Below are the code and all the weights of a small trained network. Each question names an input and a class and asks about switching units off, where a switched-off unit gives its printed mean instead of its output.

import numpy as np


def w(rows, s, z=0):
    codes = np.array(rows[::2]) - 128.0
    scale = np.full(codes.shape[1], s)
    scale[-1] = z or s
    return codes * scale


def norm(h):
    return h / np.sqrt((h * h).mean(-1, keepdims=True) + 1e-5)


def f(y):
    return y / 2 * (1 + np.tanh(0.7978845608 * (y + 0.044715 * y**3)))


def log_softmax(a):
    a = a - a.max(-1, keepdims=True)
    return a - np.log(np.exp(a).sum(-1, keepdims=True))


def net(x, mask):
    res = np.array(x, float).reshape(1, 3) / 4 @ E
    u = 0
    for l in range(4):
        y = f(norm(res) @ A[l][:, :-1].T + A[l][:, -1])
        res = res + np.where(mask[u : u + 4], y, B[l][:, -1]) @ B[l][:, :-1]
        u += 4
    return log_softmax(norm(res)[-1] @ U[:, :-1].T + U[:, -1])


A, B = {}, {}
E = w([
[54,147,185,44,131,99,158,224,83],'x0',
[133,147,255,203,197,222,104,110,161],'x1',
[185,130,62,154,147,141,79,190,98],'x2',
],0.0071)
A[0] = w([
[78,113,187,133,131,122,1,144,131,37],'L0N1',
[205,69,142,160,178,141,193,87,155,4],'L0N2',
[107,108,152,143,107,125,162,156,47,108],'L0N3',
[100,107,99,126,80,184,126,119,167,184],'L0N4',
],0.0099,0.0021)
B[0] = w([
[105,137,142,133,174,116,95,67,55,189],'L0N1',
[69,134,97,164,127,116,197,130,128,252],'L0N2',
[154,145,145,132,107,102,190,195,158,183],'L0N3',
[254,128,85,99,77,86,46,135,157,172],'L0N4',
],0.0094,0.004)
A[1] = w([
[123,20,101,203,183,163,71,32,147,2],'L1N1',
[164,146,162,140,127,28,37,132,94,22],'L1N2',
[118,175,64,144,127,155,115,182,95,71],'L1N3',
[200,30,10,81,138,180,88,3,121,197],'L1N4',
],0.0059,0.00087)
B[1] = w([
[160,84,189,129,38,236,210,190,154,239],'L1N1',
[132,149,160,163,201,63,235,63,136,130],'L1N2',
[105,62,171,54,119,134,157,120,167,150],'L1N3',
[118,195,112,126,78,2,77,33,204,254],'L1N4',
],0.0092,0.0049)
A[2] = w([
[168,126,113,162,125,235,122,69,168,65],'L2N1',
[99,94,108,77,81,107,190,159,130,101],'L2N2',
[78,73,125,79,114,142,114,115,2,254],'L2N3',
[124,219,212,113,230,142,35,162,92,13],'L2N4',
],0.0091,0.0025)
B[2] = w([
[98,126,129,126,172,107,165,236,120,254],'L2N1',
[170,68,89,153,113,136,6,193,71,248],'L2N2',
[168,110,120,77,175,95,149,126,101,202],'L2N3',
[93,234,173,117,125,155,73,31,126,218],'L2N4',
],0.012,0.0051)
A[3] = w([
[166,182,147,147,122,151,160,77,155,99],'L3N1',
[119,162,131,71,129,110,85,96,120,29],'L3N2',
[148,106,83,166,103,78,105,11,131,109],'L3N3',
[110,104,147,161,163,154,213,216,189,7],'L3N4',
],0.011,0.0012)
B[3] = w([
[165,39,118,103,254,109,124,189,55,175],'L3N1',
[101,143,123,197,212,174,232,87,159,179],'L3N2',
[182,189,129,109,87,189,140,43,203,225],'L3N3',
[25,31,85,248,82,174,232,234,148,254],'L3N4',
],0.0093,0.0085)
U = w([
[210,191,68,121,46,112,114,1,246,126],'0',
[84,60,117,234,99,175,212,194,170,107],'1',
[181,53,79,70,123,59,43,204,64,255],'2',
[94,208,202,113,220,152,134,37,88,7],'3',
],0.015,0.00077)

Each question gives the input, the list of numbers given to net, and the class t.
The units are the neurons (one row each of A and B). Each row of codes is followed by its name. A weight is (code - 128) times the scale printed after its matrix; where a second scale follows, it is the last column's (A, B and U).
mask holds one flag per neuron, layer by layer. A switched-off neuron (its flag False) gives its mean, the last column of its row in B, instead of its output. The means were averaged over made-up inputs and are rounded, as every weight is.
A unit's drop is (log p(t) with every unit on - log p(t) with that unit switched off) / (log p(t) with every unit on - log p(t) with every unit switched off).
most important unit: the unit with the biggest drop
k most important neurons: the k neurons with the biggest drops, biggest first
drop when u is switched off: that unit's drop, to one decimal
input [-8,0,1], class 0: 2 most important neurons : [L1N4 L0N4]
input [4,0,2], class 2: most important unit : L0N3
input [5,1,2], class 3: 3 most important neurons : [L1N1 L0N1 L2N4]
input [1,-8,-4], class 2: 2 most important neurons : [L2N2 L1N4]
input [8,1,-2], class 3: 2 most important neurons : [L1N1 L2N4]
input [1,5,0], class 3: 2 most important neurons : [L2N4 L0N1]
input [3,0,-2], class 2: 3 most important neurons : [L0N3 L2N2 L3N4]
input [0,-7,-5], class 0: 3 most important neurons : [L2N1 L0N2 L1N1]
input [6,2,-8], class 3: drop when L1N1 is switched off : 0.1
input [4,-1,3], class 2: drop when L2N2 is switched off : 0.4
input [0,-5,2], class 0: drop when L0N2 is switched off : 0.3
input [-4,-2,-7], class 0: drop when L2N4 is switched off : 0.0
